[-33.5 -11.0 -14.1  59.6   3.3  -0.2] ans = 59.6, -33.5

[42.9 21.1 21.9 44.9 61.5 -6.3] ans = 61.5, -6.3

[-8.0 20.5  4.1  1.8 71.3] ans = 71.3, -8.0

[  6.4  -1.0  17.5  18.2 -58.8] ans = 18.2, -58.8

[-30.9  39.7   1.5  15.0 -53.4] ans = 39.7, -53.4

[[-71.3  42.2 -69.2  -7.5 -35.2  24.8]
 [-70.7  49.4 -71.7  24.2 -25.0  29.3]
 [ 59.6 -49.0  44.3 -16.4  12.2 -65.0]] ans = 59.6, -71.7

[ 54.0  16.7  61.2  50.7  70.2 -17.8 -32.6] ans = 70.2, -32.6

[ 56.6 -18.2   7.8   9.2 -22.6  -7.5] ans = 56.6, -22.6
---
array([[-26.5,   8.6,   8.5,  -1.6],
       [ 12.7,  51.7,  -0.2,  21.1],
       [ 60.6,  48.7,  21.6,  57.3]])	51.7

array([[-63.7,  55.3,  34.5, -22.7,   9.2],
       [ 52.4, -41.2,   6.8,  44.3,  30.0]])	34.5

array([[-13.8,  -7.3,   7.2,  -1.4,  32.0,  -9.3],
       [ 14.6,  -9.8,  -0.6, -31.8,  72.1,  12.2]])	-1.4

array([[ 67.6,  13.4, -60.0, -31.2,  -6.1],
       [ 26.3,  60.3, -41.6, -61.6,  30.4],
       [-10.3, -15.3,  36.5,  32.5,  -8.2]])	-41.6

array([[-41.1, -19.3,  24.6,  -1.4,  24.7, -27.7,  19.1],
       [  2.1,  59.8, -54.8,  25.3,  12.5, -58.1,  35.7]])	24.7

array([[ 47.0, -48.3,  51.6, -32.8,  19.6, -13.5,  -2.2],
       [ 49.3, -46.4,  64.0, -64.5,  47.0, -48.3,  51.6],
       [ 51.6, -32.8,  19.6, -13.5,  -2.2,  -4.8,  -7.0]])	47.0
---
array([364, 489, 150, 798, 223, 242]) result: 798
array([228, 129, 121,  56, 130]) result: 121
array([-38,  31,   9, -45,  12,  -6, -13]) result: 12
array([8, 1, 7, 6, 2, 2, 0]) result: 2
array([106, 916, 554, 937]) result: 916
array([148,  18, 119, 192, 106, 143]) result: 192
array([7, 5, 2, 6]) result: 5
array([ 54, 135,  33, 225,  24,  95]) result: 225
array([170, 196,  23, 133]) result: 196
array([-128, -345, -672,  900]) result: -345
---
[[-19.3  -3.8  30.2  11.6 -20.9 -13.6 -51.0   7.7 -11.4]
 [ 62.2  40.2 -66.2  32.0 -29.9 -10.6  -4.4  16.9 -12.8]
 [-65.3 -18.2  31.4 -57.0  -2.9 -27.1 -22.9  28.9 -15.8]
 [-24.1  16.5  22.7 -28.7  13.9  -1.3 -25.2  24.8  19.0]
 [ -5.2  23.5   0.3 -25.5  10.7 -15.8 -12.0  31.1   5.0]
 [-19.5 -39.7  28.6  12.8 -44.0 -29.9 -38.0  -1.6 -42.3]
 [-17.5 -18.7  19.1   0.0 -45.4 -32.2 -49.8  13.1 -41.1]
 [-22.9 -35.5  19.1   3.9 -57.9 -42.5 -37.4   1.6 -51.0]] value -65.3

[[-26.8   3.6 -14.8   7.0   3.6  25.7 -13.0 -22.5  -9.0   7.1 -27.1]
 [ -6.8   0.5  -4.6   1.9   0.5   7.4  -4.8  -6.7  -3.0   2.6  -7.9]
 [ -3.2   0.9 -25.4  28.2 -37.3  12.3  -1.6  23.9  35.9   9.8  14.6]
 [ -3.5   0.1   6.5 -11.2  16.2   0.4  -3.2 -15.3 -18.4  -2.7 -12.1]
 [-23.7  -1.3 -12.3   2.8   8.4  26.8 -23.5 -33.2 -19.8  11.9 -36.2]
 [ 21.1  -3.4  25.6 -18.0  16.1 -25.6  11.1   5.1  -9.4  -9.4  12.8]
 [ 42.7   1.1  17.8  -7.1 -14.8 -44.9  35.9  54.4  29.2 -19.8  60.2]
 [ -8.0  -0.7 -14.2  27.0 -26.8  12.6  -2.6  14.3  31.3  12.6   5.4]
 [-46.2   0.2 -44.5  40.3 -27.8  57.5 -35.3 -24.9  14.5  30.7 -41.6]
 [ 17.1  -3.5  23.0 -10.3  10.3 -21.3  10.4   7.4  -1.2  -5.5  12.4]
 [  5.0   1.0  -0.7   5.7  -9.7  -5.1   7.6  14.8  14.3  -1.5  13.4]] value -3.2

[[ 44.5 -17.3  22.4 -52.0  35.8 -24.3]
 [-16.6  44.7 -11.6  10.9   6.8  55.3]
 [  0.0 -31.2   1.1  -1.8  12.9 -45.5]
 [-26.8   7.9 -40.4  56.8 -27.2  35.9]
 [-20.8  29.5 -28.3  28.8 -33.4  30.1]
 [ 18.8  18.1  17.0 -14.0   8.6 -23.2]
 [ 15.0   9.7  25.5 -41.4  30.0 -35.1]
 [-51.7  32.7 -48.3  34.4 -20.8  30.3]] value 0.0

[[ 15.1  20.6  33.6   5.2  10.7  67.2 -13.9 -19.7  14.2  35.0 -19.0 -18.6
   -1.2   0.6]
 [-10.2  -6.1  11.5  56.8 -13.2 -41.6   8.3  20.9 -45.5 -46.2  11.2   8.1
  -37.7   0.1]
 [-18.8  50.8   5.2 -13.5  -5.4  23.1 -12.4  -9.0 -14.0  -3.7 -28.2  -7.6
  -12.4   6.8]
 [-16.2 -66.5 -39.1  37.1  31.3 -23.4  15.2  38.9  11.8  -2.4  22.4  47.1
   -5.9 -35.5]
 [-11.0 -14.3  -5.2 -68.4 -15.2  51.0  16.3 -51.8  31.7  69.7   6.9   4.4
   36.9  59.0]
 [  1.6   7.9  16.3 -51.2  -8.6  52.4   6.4   6.9  23.4  38.1  22.2  -6.2
   14.7  40.0]] value -18.8

[[-16.9 -22.0  56.2  22.0   2.4 -11.8  -8.2  -3.4  29.4  48.6  13.3  -4.4
   21.2]
 [ -5.0   6.1  53.2  37.4  37.7 -20.4 -31.4  37.4  10.8  42.5  -5.1  11.2
   26.8]
 [ 18.8   3.4 -40.6 -27.5 -32.3  40.1  55.1 -33.3   8.5 -28.3  25.6   0.6
  -14.0]
 [ -7.9   0.2  56.0  35.7  31.7 -19.7 -28.0  30.2  15.1  45.5  -1.6   8.2
   26.6]
 [ 25.7  13.6 -51.2 -28.2 -26.1  42.7  55.0 -24.9   1.2 -37.8  21.7   5.3
  -16.0]] value 18.8

[[-26.9 -36.7  42.9  12.8  -3.0  36.5   2.0  30.6  -7.7]
 [-16.7  58.4   8.1  -6.3 -30.7   4.3 -26.5 -53.8  48.4]
 [-37.5  35.7  34.2  -0.9 -37.0  26.0 -29.2 -39.5  43.8]
 [ -5.1 -44.5  35.9  19.1  18.1  32.8  20.2  53.1 -19.1]
 [-32.5 -28.6  45.7  10.9 -10.2  38.1  -4.1  20.8  -0.1]
 [ 25.5  57.4 -39.5 -11.8  -2.8 -34.0  -7.0 -44.5  24.9]
 [-39.5  15.1  37.3   0.8 -32.1  29.0 -24.5 -24.2  29.9]
 [-38.9  18.2  37.0   0.9 -32.4  28.8 -24.8 -26.0  32.1]
 [  6.1  56.3 -20.1 -10.6 -15.9 -18.6 -16.6 -49.5  33.6]] value -37.5

[[ 24.3 -40.0 -46.3 -11.4  23.6 -11.2]
 [ 51.0 -45.8 -35.0  22.0  55.0  22.6]
 [-64.7  43.6  31.7 -26.2 -71.8 -27.0]
 [ 48.0 -49.7 -37.3  16.1  47.2  16.9]
 [-67.1  57.1  45.2 -19.1 -69.2 -20.2]
 [  0.5  25.8  28.9  35.7   4.9  32.1]
 [-51.7  35.6  24.6 -33.9 -52.4 -27.9]
 [-57.6  52.9  45.6  -8.3 -56.2 -12.1]
 [ 14.7  -2.3   9.8  40.0  19.0  43.8]] value -64.7

[[-1.7 15.6  6.2 36.6 24.1 -2.8 56.1 -2.8 42.3 -3.6 41.6 68.3 38.5 49.5]
 [ 4.3 10.1 24.1 31.8 46.5 -3.7 38.6 -3.7 67.2 -2.6 46.2 66.8 39.1 53.5]
 [ 7.1  4.2 -3.7 -3.9 -2.3 33.7 -3.9 26.9 -0.4 57.3 -2.7 -0.7 -3.6 -1.8]
 [ 2.8 11.7 21.0 34.1 43.9 -3.7 44.1 -3.9 65.0 -2.6 47.2 69.9 40.7 55.0]
 [11.2  2.2 -3.4 -3.7 -2.2 36.9 -2.7 39.4 -0.3 62.9 -1.9 -0.2 -2.9 -1.0]
 [14.5 -3.3 11.6 -3.8  3.2  4.9 -1.4 41.4 -1.1 12.0 -3.9 -1.8 -3.9 -3.7]
 [ 3.3  5.0 -3.8 -3.0 -2.9 25.6 -2.7 12.6 -1.0 44.0 -3.8 -2.4 -3.9 -3.3]
 [11.5 -0.3 -2.6 -3.5 -2.8 30.5 -1.9 41.5 -0.5 55.2 -2.0 -0.2 -2.8 -1.1]
 [16.0 -1.0 22.1 -1.8 21.5  1.2 -3.9 30.3 23.4  0.3  2.7 -2.3  0.5  1.8]] value 7.1

[[ 29.9 -22.0  13.2 -54.6  -4.3  -0.1]
 [ 32.3 -23.5  14.3 -56.3  -4.3   0.6]
 [ 37.7 -26.7  17.4 -58.6  -2.7   2.9]
 [ 27.9 -20.7  12.4 -52.5  -4.2  -0.6]
 [ 45.2 -30.3  23.8 -56.1   3.9   8.2]
 [ 43.0 -29.4  21.7 -58.0   1.2   6.3]
 [ 40.4 -28.2  19.5 -58.8  -1.1   4.5]
 [ 34.9 -25.1  15.7 -57.7  -3.7   1.6]] value 37.7
---
Input:
[[  0.3  -6.5 -41.2  -2.6  46.1  53.9  54.3]
 [ 29.2   2.3   8.8 -34.9 -57.7  -3.2  -0.7]]
Output: 2.3

Input: [-12.1 -13.1  67.0 -30.5   4.9   2.4  59.8]
Output: -13.1

Input:
[[-29.8   0.0  46.4 -64.8   2.3  37.9]
 [ -7.4  -7.3   7.1 -51.5  43.4  34.5]]
Output: -7.3

Input: [ 42.1 -57.6  25.5 -29.0  47.0]
Output: -57.6

Input:
[[-23.8 -14.4  21.1 -17.0]
 [-56.3  32.5 -10.9  68.4]
 [ 20.9  36.9 -38.4  27.1]]
Output: 36.9

Input: [ 12.3  61.0  29.1 -43.1]
Output: 61.0
